[125 130 151 131 132] 151

[[151 110 155 138]
 [110 105 151 118]
 [142 126 146 151]] 110

[[125 127 132 131 125 130]
 [133 103 132 130 132 131]] 131

[105 123 125 100 110 118] 100

[[124 119 126 116]
 [133 130 149 135]] 119

[117 143 102 114] 143

[[107 115 122 138 124]
 [120 136 111 118 147]] 122
---
[[131 106 136 138 128 128 137 133 124 124]
 [124 135 140 137 129 133 132 133 132 136]
 [134 142 119 114 131 123 115 121 125 119]
 [125 105 141 148 132 136 142 138 123 139]
 [123 109 139 134 127 133 142 136 124 138]
 [124 132 123 123 125 124 121 127 128 131]
 [134 129 122 129 127 130 128 127 125 125]
 [120 105 144 140 133 129 143 144 127 145]
 [121 128 142 138 135 125 141 134 130 142]
 [122 154 121 110 126 116 112 121 135 129]
 [133 152 118 107 128 122 114 117 132 117]
 [135 146 118 119 129 123 113 114 132 116]] --> 146

[[150 150 118 116 151 129 120 116 118]
 [111 111 148 134 110 135 136 134 147]
 [118 116 124 154 113 140 152 154 127]
 [150 151 109 114 152 119 114 114 109]
 [137 137 131 131 136 143 137 131 132]
 [120 118 126 152 115 143 152 152 129]] --> 118

[[127 129 124 130 126 125 124 129 122]
 [120 146 141 120 141 119 117 136 133]
 [130 107 144 113 120 126 117 120 128]
 [139 133 144 119 131 143 137 129 121]
 [122 130 131 123 125 136 124 143 122]
 [131 107 128 118 114 119 123 113 118]
 [124 133 131 120 126 130 117 138 124]
 [128 135 132 134 136 121 122 126 136]
 [118 150 119 137 141 108 110 139 123]] --> 150

[[104 152 105 142 144 154 104 147 140]
 [146 109 103 109 108 153 147 106 149]
 [148 107 104 110 109 151 148 107 152]
 [149 107 144 152 151 110 149 149 157]
 [146 109 103 109 108 153 147 106 150]
 [146 109 103 109 107 153 147 106 149]
 [148 107 104 111 109 151 149 107 152]
 [150 106 144 151 150 110 150 148 158]
 [146 109 103 109 107 153 147 106 149]
 [109 147 104 153 153 151 109 152 154]] --> 147

[[145 141 111 108 111 111 108 111 152 107]
 [118 121 109 145 108 109 145 109 125 146]
 [147 151 117 152 118 118 153 117 130 152]
 [146 149 112 150 112 112 152 112 133 151]
 [128 124 146 107 147 147 105 146 130 106]
 [113 118 143 150 142 143 150 143 104 150]
 [135 138 105 147 105 105 148 105 132 147]
 [146 149 131 150 132 131 152 131 124 151]
 [119 124 142 151 142 142 151 142 105 152]
 [111 116 139 150 139 139 150 140 104 150]
 [144 142 142 111 144 143 111 142 135 111]] --> 142
---
[[128 128 125 126 127 128]
 [128 128 149 135 134 127]
 [128 128 136 131 131 128]] out 127

[[150 138 112 120 148 139]
 [141 132 150 117 126 153]
 [136 152 113 118 135 151]] out 148

[[108 152 147 106 149 151]
 [151 151 108 151 152 125]
 [143 154 104 146 138 113]] out 149

[[140 121 130 146 125 122]
 [120 114 132 104 138 142]
 [117 127 129 123 125 126]] out 125

[[104 117 142 121 146 128]
 [126 132 124 126 134 130]
 [128 128 130 130 128 126]] out 146

[[153 104 140 131 122 121]
 [116 118 145 142 121 129]
 [139 112 103 121 121 133]] out 122

[[146 145 113 148 144 153]
 [135 138 149 108 141 132]
 [113 112 148 143 111 145]] out 144
---
[139 146 144 132 135 102 138] Answer: 139
[120 148 152 150 116] Answer: 120
[ 98 154 123 126] Answer: 98
[135 146 156 151 138 153 150] Answer: 135
[119  98 108 128 106 101 133] Answer: 119
[138 110 104 122 121 145 152] Answer: 138
---
[[114 118 115 134 110 141]
 [141 111 111 106 122 133]
 [102 117 126 142 111 124]]
142

[[149 143 129 135 142 108]
 [156 131 135 137 139 119]
 [145 152 125 135 145 100]]
135

[[127 128 125 129 129 126 136]
 [138 153 128 152 138 146 120]
 [133 131 133 131 130 130 127]]
130

[[150 108 142 119 129 116 141]
 [122 117 129 125 138 120 145]
 [116 136 122 133 141 138 138]]
141

[[137 144 141 118 132]
 [144 144 145 105 140]
 [146 137 138 109 143]]
138

[[127 133 130 131]
 [132 100 111 105]
 [131 102 108 103]]
102

[[131 122 137 115 137 112]
 [117 151 138 137 129 132]
 [133 124 117 135 106 151]]
135

[[125 109 157 139 124]
 [ 98 112 134 115 147]
 [102 139 133 150 111]]
133

[[128 135 123 134]
 [131 127 132 128]
 [103 134 121 134]]
134

[[157 140 109 138 140 136]
 [151 153 108 131 153 127]
 [133 110 130 140 110 138]]
140
---
129  130  133  133  132  134  112
123  141  124  149  123  154  119
130  138  129  139  130  136  114
value 112

138  130  151  150  145
108  115  149  128  116
value 145

127  120  126  144   99 value 99

130  125  151  109  135
135  136  105  136  144
value 135

120  117  132  117   98 value 98

129  110  148  106  145 value 145

158  133  133  118  130  131 value 131

106  146  131  140  110  140 value 140

137  137  140  137  136  110  133
111  153  129  124  136  131  131
117  149  121  124  133  125  134
value 133
---
array([ 98, 117, 129, 126, 138, 120, 131]) → 138

array([[140, 140, 134, 134, 110, 134, 141],
       [142, 138, 118, 127, 113, 136, 150],
       [153, 133, 121, 135, 134, 130, 119]]) → 134

array([147, 154, 123, 110]) → 154

array([132, 114, 125, 154, 106, 121, 157]) → 106

array([[141, 109, 115, 133, 124, 149, 135],
       [142, 113, 113, 124, 130, 149, 133],
       [137, 108, 119, 142, 119, 146, 136]]) → 119

array([[100, 149, 141, 134],
       [137, 120, 117, 127],
       [109, 147, 154, 141]]) → 147

array([152, 116, 128, 102, 136, 128, 118]) → 136

array([[117, 115, 147, 101, 107],
       [147, 132, 107, 149, 148]]) → 107
